Below is a small trained network, with its code and all its weights. Each question gives an input and a class and asks what happens when units are switched off, that is, made to give their printed mean instead of their output.

import numpy as np


def w(rows, s, z=0):
    codes = np.array(rows[::2]) - 128.0
    scale = np.full(codes.shape[1], s)
    scale[-1] = z or s
    return codes * scale


def f(y):
    return np.maximum(y, 0)


def log_softmax(a):
    a = a - a.max(-1, keepdims=True)
    return a - np.log(np.exp(a).sum(-1, keepdims=True))


def net(x, mask):
    res = np.array(x, float).reshape(1, 7) / 4 @ E
    y = f(res @ A[0][:, :-1].T + A[0][:, -1])
    res = res + np.where(mask, y, B[0][:, -1]) @ B[0][:, :-1]
    return log_softmax(res[-1] @ U[:, :-1].T + U[:, -1])


A, B = {}, {}
E = w([
[217,65,164,161,157],'x0',
[92,82,46,222,193],'x1',
[121,126,28,162,199],'x2',
[129,133,221,8,235],'x3',
[241,171,184,178,147],'x4',
[159,3,128,112,41],'x5',
[247,148,2,19,110],'x6',
],0.006)
A[0] = w([
[164,113,111,95,220,104],'n1',
[123,126,175,149,121,163],'n2',
[163,127,98,119,92,142],'n3',
[158,73,61,94,88,253],'n4',
[94,77,68,2,179,158],'n5',
[250,39,149,49,171,175],'n6',
[125,241,68,133,229,88],'n7',
[195,133,23,137,82,164],'n8',
[139,245,65,139,203,137],'n9',
[19,147,148,223,89,210],'n10',
[136,146,189,30,108,151],'n11',
],0.0084,0.0035)
B[0] = w([
[102,102,87,115,175,190],'n1',
[90,122,126,114,164,168],'n2',
[175,150,127,170,98,175],'n3',
[175,133,82,186,44,230],'n4',
[84,115,112,214,62,224],'n5',
[98,80,172,155,153,249],'n6',
[98,219,74,87,165,230],'n7',
[181,174,54,122,101,234],'n8',
[115,187,2,83,185,234],'n9',
[73,164,70,168,153,255],'n10',
[112,213,166,118,125,211],'n11',
],0.0091,0.0074)
U = w([
[210,110,77,159,70,77],'0',
[163,151,213,60,83,35],'1',
[49,79,109,224,106,253],'2',
[167,2,166,120,195,44],'3',
[114,175,88,54,181,161],'4',
],0.01,0.0037)

Each question gives the input, the list of numbers given to net, and the class t.
The units are the neurons (one row each of A and B). Each row of codes is followed by its name. A weight is (code - 128) times the scale printed after its matrix; where a second scale follows, it is the last column's (A, B and U).
mask holds one flag per neuron, in row order. A switched-off neuron (its flag False) gives its mean, the last column of its row in B, instead of its output. The means were averaged over made-up inputs and are rounded, as every weight is.
A unit's drop is (log p(t) with every unit on - log p(t) with that unit switched off) / (log p(t) with every unit on - log p(t) with every unit switched off).
The circuit of an input: a set's keep is (log p(t) with only the set's units on - log p(t) with every unit switched off) / (log p(t) with every unit on - log p(t) with every unit switched off). Starting from all 11 units, units are removed one at a time, each time the one whose removal leaves the highest keep (on an exact tie, the one counted first), for as long as the keep stays at least 0.8.
units of the circuit, in order: the units of the circuit, biggest drop first
unit that matters most: the unit with the biggest drop
top k neurons: the k neurons with the biggest drops, biggest first
drop of u: that unit's drop, to one decimal
input [-1,1,-8,4,7,7,-2], class 1: units of the circuit, in order : (n11, n10)
input [-5,-4,2,3,-8,6,6], class 0: top 3 neurons : (n4, n10, n8)
input [-7,-2,3,-5,0,-4,-3], class 4: units of the circuit, in order : (n5, n9)
input [-7,7,2,0,-7,-8,-8], class 4: units of the circuit, in order : (n7, n9)
input [-7,-5,-1,5,6,1,1], class 1: units of the circuit, in order : (n10, n9, n7)
input [5,-1,6,-8,4,1,-2], class 0: unit that matters most : n8
input [-1,6,-6,8,-7,-2,0], class 2: top 2 neurons : (n5, n9)
input [5,5,-2,-1,-7,-4,7], class 0: units of the circuit, in order : (n4, n8)
input [3,-2,-7,3,3,4,5], class 1: units of the circuit, in order : (n11, n9)
input [-6,-3,-4,7,-7,-2,-5], class 2: top 3 neurons : (n5, n9, n7)
input [3,-1,-3,-4,-7,6,0], class 0: top 2 neurons : (n4, n6)
input [-3,-3,6,-5,-4,-6,-8], class 4: units of the circuit, in order : (n5, n7)
input [1,2,2,-3,-7,7,2], class 0: top 2 neurons : (n4, n8)
input [7,-7,-4,3,0,2,8], class 1: top 4 neurons : (n11, n6, n10, n9)
input [1,1,8,3,8,7,0], class 3: unit that matters most : n6
input [-8,-4,5,8,5,7,5], class 0: top 3 neurons : (n5, n4, n10)
input [6,-2,6,7,-8,-3,8], class 2: top 2 neurons : (n5, n6)
input [-7,4,0,8,0,2,-1], class 2: top 3 neurons : (n5, n9, n8)
input [1,4,-8,8,-5,-2,8], class 2: top 2 neurons : (n5, n6)
input [-6,3,-1,6,-2,1,1], class 2: top neuron : (n5)
input [-8,0,-5,5,1,7,-6], class 1: top 3 neurons : (n5, n11, n9)
input [-8,7,7,-4,4,-3,-6], class 4: drop of n9 : 0.2
input [1,6,4,1,-3,1,4], class 0: drop of n8 : 0.3
input [-1,3,-1,8,6,5,-1], class 3: drop of n6 : 0.1
input [6,2,6,-6,2,4,-3], class 0: drop of n10 : -0.1
